[[118 132 146 116]
 [128 150 125 147]
 [123 145 121 145]
 [123 138 118 141]
 [130 126 113 131]
 [128 157 138 148]
 [130 126 108 123]
 [130 131 115 130]
 [115 120 137 134]
 [135 140 125 144]
 [118 132 134 121]
 [114 124 133 135]]
->
[[116 118 132 146]
 [147 128 150 125]
 [145 123 145 121]
 [141 123 138 118]
 [131 130 126 113]
 [148 128 157 138]
 [123 130 126 108]
 [130 130 131 115]
 [134 115 120 137]
 [144 135 140 125]
 [121 118 132 134]
 [135 114 124 133]]

[[120 126 124 142 123 119 128 129 119 125 127 123 139 122]
 [135 117 115 150 126 134 113 113 124 129 133 115 138 125]]
->
[[122 120 126 124 142 123 119 128 129 119 125 127 123 139]
 [125 135 117 115 150 126 134 113 113 124 129 133 115 138]]

[[128 123 103]
 [106 111 104]
 [107 116 100]
 [138 133 142]
 [119 115 118]
 [129 114 135]
 [124 118 122]]
->
[[103 128 123]
 [104 106 111]
 [100 107 116]
 [142 138 133]
 [118 119 115]
 [135 129 114]
 [122 124 118]]

[[ 98 103 139 121]
 [ 99 107 123 120]]
->
[[121  98 103 139]
 [120  99 107 123]]

[[127 126 129 125 128 129 129 129 122 107 126 126 129 128 128 125]
 [128 128 127 128 129 128 127 128 129 128 128 126 129 128 127 129]
 [129 128 124 126 129 128 127 127 146 133 127 115 129 126 128 129]
 [124 125 126 127 129 140 128 138 124 130 127 129 129 136 127 128]
 [128 128 129 129 128 128 128 128 128 128 128 129 128 128 128 128]
 [128 128 128 128 128 128 128 128 128 128 128 128 128 128 128 128]]
->
[[125 127 126 129 125 128 129 129 129 122 107 126 126 129 128 128]
 [129 128 128 127 128 129 128 127 128 129 128 128 126 129 128 127]
 [129 129 128 124 126 129 128 127 127 146 133 127 115 129 126 128]
 [128 124 125 126 127 129 140 128 138 124 130 127 129 129 136 127]
 [128 128 128 129 129 128 128 128 128 128 128 128 129 128 128 128]
 [128 128 128 128 128 128 128 128 128 128 128 128 128 128 128 128]]

[[136 135 128 121 132 135 127]
 [129 134 125 124 137 135 128]
 [135 137 130 118 133 138 131]
 [133 133 133 120 130 133 130]
 [110 120 126 115 113 117 130]
 [117 118 119 130 122 118 122]
 [112 120 125 118 117 120 130]
 [151 138 144 109 106 120 122]]
->
[[127 136 135 128 121 132 135]
 [128 129 134 125 124 137 135]
 [131 135 137 130 118 133 138]
 [130 133 133 133 120 130 133]
 [130 110 120 126 115 113 117]
 [122 117 118 119 130 122 118]
 [130 112 120 125 118 117 120]
 [122 151 138 144 109 106 120]]
---
[[113 120 136 105 133]
 [124 121 137 105 139]
 [113 121 135 121 133]]
->
[[113 120]
 [124 121]
 [113 121]]

[[124 141 136]
 [120 101 108]
 [128 116 123]
 [132 120 132]
 [126 120 134]]
->
[[124 141]
 [120 101]
 [128 116]]

[[109 130 127 126 129]
 [121 131 135 122 112]
 [117 111 139 138 106]
 [120 123 131 136 131]]
->
[[109 130]
 [121 131]
 [117 111]]

[[135 135 134 127 131]
 [122 130 125 121 138]
 [140 106 127 132 137]
 [145 115 147 122 135]
 [122 118 118 135 123]]
->
[[135 135]
 [122 130]
 [140 106]]

[[131 118 132]
 [127 123 148]
 [130 137 121]
 [126 128 151]
 [128 119 140]]
->
[[131 118]
 [127 123]
 [130 137]]

[[113 113 113 137]
 [113 121 119 141]
 [141 107 138 110]
 [118 112 110 141]
 [123 117 112 135]]
->
[[113 113]
 [113 121]
 [141 107]]

[[105 133 145 129 133]
 [144 120 114 132 127]
 [119 123 118 133 134]]
->
[[105 133]
 [144 120]
 [119 123]]

[[120 146]
 [115 138]
 [151 143]
 [129 114]]
->
[[120 146]
 [115 138]
 [151 143]]

[[117 110 136]
 [138 135 121]
 [151 134  98]
 [148 134 109]
 [123 142 155]]
->
[[117 110]
 [138 135]
 [151 134]]
---
[[114 133 123 135 127 154 123 141 126 128 130 113 134 138 116 110]
 [126 132 136 114 123 125 139 119 134 120 124 138 118 137 107 138]
 [141 142 143 135 136 136 128 122 142 128 120 128 133 130 148 119]
 [138 130 137 130 152 114 132 136 111 134 126 120 129 129 139 142]
 [138 135 126 141 119 136 115 122 131 119 121 128 107 128 136 116]
 [137 128 130 129 149 134 130 138 111 135 126 122 126 127 140 145]]
->
[[137 128 130 129 149 134 130 138 111 135 126 122 126 127 140 145]
 [138 130 137 130 152 114 132 136 111 134 126 120 129 129 139 142]
 [126 132 136 114 123 125 139 119 134 120 124 138 118 137 107 138]
 [114 133 123 135 127 154 123 141 126 128 130 113 134 138 116 110]
 [138 135 126 141 119 136 115 122 131 119 121 128 107 128 136 116]
 [141 142 143 135 136 136 128 122 142 128 120 128 133 130 148 119]]

[[132 120 116 137 143 126]
 [118 149 126 117 126 119]
 [121 118 113 126 134 121]]
->
[[121 118 113 126 134 121]
 [132 120 116 137 143 126]
 [118 149 126 117 126 119]]

[[127 127 137]
 [128 130 122]
 [125 125 134]
 [127 120 126]
 [128 129 128]
 [119 105 127]
 [126 122 129]]
->
[[119 105 127]
 [127 120 126]
 [126 122 129]
 [125 125 134]
 [127 127 137]
 [128 129 128]
 [128 130 122]]

[[126 128 125 125 135 107 124 127 123 122 124]
 [136 114 136 117 141 118 140 131 133 123 136]
 [133 150 133 145 114 116 132 128 133 141 138]]
->
[[136 114 136 117 141 118 140 131 133 123 136]
 [126 128 125 125 135 107 124 127 123 122 124]
 [133 150 133 145 114 116 132 128 133 141 138]]

[[149 121 128 122 115 132 133 113 134]
 [154 119 128 120 111 133 134 109 136]
 [133 126 128 126 125 129 129 124 129]
 [152 120 128 121 112 133 134 110 135]
 [131 127 128 127 126 129 129 126 129]
 [138 125 128 125 121 130 131 120 131]
 [143 123 128 124 119 131 132 117 132]]
->
[[154 119 128 120 111 133 134 109 136]
 [152 120 128 121 112 133 134 110 135]
 [149 121 128 122 115 132 133 113 134]
 [143 123 128 124 119 131 132 117 132]
 [138 125 128 125 121 130 131 120 131]
 [133 126 128 126 125 129 129 124 129]
 [131 127 128 127 126 129 129 126 129]]

[[108 133 125 137 128 132 136 109 120 126 123 142 139 121 128]
 [106 129 127 137 129 129 135 110 118 124 123 141 140 118 129]]
->
[[106 129 127 137 129 129 135 110 118 124 123 141 140 118 129]
 [108 133 125 137 128 132 136 109 120 126 123 142 139 121 128]]

[[110 120 115 117 143]
 [146 124 137 141 145]
 [148 131 122 150 122]
 [136 144 119 117 113]
 [123 129 117 114 134]
 [150 117 127 144 105]
 [142 130 138 134 105]
 [148 121 130 120 107]]
->
[[150 117 127 144 105]
 [110 120 115 117 143]
 [148 121 130 120 107]
 [146 124 137 141 145]
 [123 129 117 114 134]
 [142 130 138 134 105]
 [148 131 122 150 122]
 [136 144 119 117 113]]
